(in the rows, 128 means zero)
Each row is followed by its group and then its class within the group.
[ 64  90  82 101 132 111 128 142 107 169 115 154  97 115  93 138  81 131
  83 144 100 117 123 144 117 125 117 136 135  88 125 114 176  61] : <39> vina
[129 111 101 149 174 120 154 131 100 165 130 115  67 145 121 131 102 138
 109  89  93 147 141 134 105 120  95 120 146 128 124 107 186  63] : <49> Pame
[194 128 151 153 157 127 160  76 140 119 149 116 100 148 120 123 143 144
 123 156 138 135 109 141 112 134 125  80 127 163 121  85 108 160] : <49> Pame
[163  85  87 189 170 123 144   4 109 129 140  87  66 154  95 125 101 111
 111 144 106 117 140 147  64 130 102 139 126 144 107  68 182  49] : <39> dolu
[ 77 128 117  92  97  87 132 178 145 130 124 140 139 117 113 129 110 122
 124 223 135 106 109 147 114 106 131 124 101  96 156 108 150 148] : <39> vina
[ 70 103  96 125 146 108 132 137 101 152 113 131  92 122 119 113 110 117
 123 149 102 164 110 142 117 121 111 128 132 105 121 100 174  91] : <39> vina
[ 64 123 131 115 179 189 135 151 116 147 127 111  78 149 154 119 125 121
  90 157 136 147 127 109 159 119 128 130 156 117 131  64 118  39] : <49> fafe
[178  93  82 178 146 135 135  85 121 113 130 103  69 171 104 126  98 137
 101 149  95 129 129 144  78 251 117 126 102 139 109 121 190  77] : <39> dolu
[ 59 116 117 114 144 153 131 159 116 134 132 140 117 146 144 114 129 119
 103 156 112 137 111 116 137 117 142 136 145  96 117 136 120  62] : <39> vina
[ 93  95  97 117 131 107 125 109 112 125 125 134  99 128  97 116 116 120
 125 174  98 115 100 136 128 105 134 118 134  96 113  86 149 126] : <39> vina
[ 53 106 104 103 158 154 125 121 129 122 131 122  98 135 116 118 119 115
  92 167 119 141 106 121 114 128 130 142 136 106 122  97 143  48] : <39> vina
[100 128 133 107 160 130 127  85 108 150 124 113  91 110 150 125 130 124
 111 143 120 114 113 117 136 132 117 147 175 139 141 132 144 125] : <49> fafe
[127 123 104 115 135  83 126 180 112 130 119 120 106 139  87 156 118 120
 104 153 108  82 120 122 148 145 100 150 167 114 159 105 160 107] : <49> fafe

Each row is followed by its group and then its class within the group.
[139 165 121 121 136 166 137 106 155 149 120 132 135 145 118 109 133 183
 135 115 109 140 129 108 119 183 169 158 131 142 122 119 163 161] : vigip Pozi
[138 158 142 138 124 156 119 107 122 129 109 127 139 144 111  86 139 112
 119 136 113 132 126 129 110 160 126 126  95 127 113 123 157 134] : vigip todo
[113 111 105 101 128 190 144  83 178 128 179 151 174 135 135 161 117 171
 124 107 124 111 115  93 160 157 181 188 170 148  89 143 159 132] : Ses lumed
[135 172 126 122 125 186 131 119 157 131 142 138 157 134 103 104 147 130
 148 125 106 128 144 118 110 179 163 132 141 124 124 128 161 126] : vigip todo
[145 166 124 131 134 154 145 112 154 136 139 140 136 146 113 140 122 141
 130 121 118 112 131 119 108 164 172 133 131 158 116 104 169 139] : vigip tebe
[145 153 129 126  97 183 129 108 131 132 131 148 141 154 122 132 141 132
 132 136 123 145 127 123 116 159 160 154 107 131 126 136 183 140] : vigip todo
[143 162 124 121 148 165 179  93 179 134 166 147 145 155  26 154 130 141
 120 145 121 135 140 111 111 189 228 182 118 155 128 119 166 149] : vigip todo
[137 165 131 123 129 184 137 119 136 125 126 118 144 154 107 105 134 143
 114 118 112 125 133 131 110 149 179 149 110 132 128 127 151 136] : vigip todo
[115 143 127 120 130 176 148 101 165  98 167 132 162 143 133 148 120 144
 126 102 134 116 131  98 137 134 171 164 154 137 101  97 146 140] : Ses lumed
[134 137 119 129 123 156 134  96 147 122 158 134 151 127 142 145 112 127
 126 113 125 114 114 103 136 124 154 187 148 150 109 115 163 126] : Ses lumed
[126 165 132 113 142 156 149 100 160 141 131 125 155 136 118 132 112 151
 121 114 124 138 130 114 107 166 176 154 123 133 127 110 178 140] : vigip tebe
[128 159 133 123 161 176 140 109 170 143 145 132 146 153 107 118 148 152
 135 138  92 139 127 118 118 175 170 154 108 135 105 140 156 118] : vigip todo
[135 151 126 129 134 154 131 113 171 133 149 136 142 168 132 155 110 179
 136  96 139 110 117 102 143 127 156 157 142 121 108 105 153 126] : Ses lumed
[119 143 134 121 126 158 140 115 158 114 148 136 141 125 126 156  85 178
 130 113 121 121 118 119 149 124 161 173 144 130 121 103 162 116] : Ses bok
[127 113 134 119 132 183 174 133 164 156 150 152 127 139 111 165 114 181
 140  98 133 136 118 121 124 124 176 144 144 126 147 101 139 123] : dut mati
[136  81 141  86 116 146 181 114 180 140 156 140 120 134 108 197 104 185
 161 113 132 147 119 121 146 116 166 151 162 113 161 117 123 161] : dut mati
[116 154 116 114 102 181 128 111 134 133 140 117 152 127 139 129 136 154
 120 121 130 111 119 100 140 121 122 133 134 126  90  93 140 133] : Ses bok
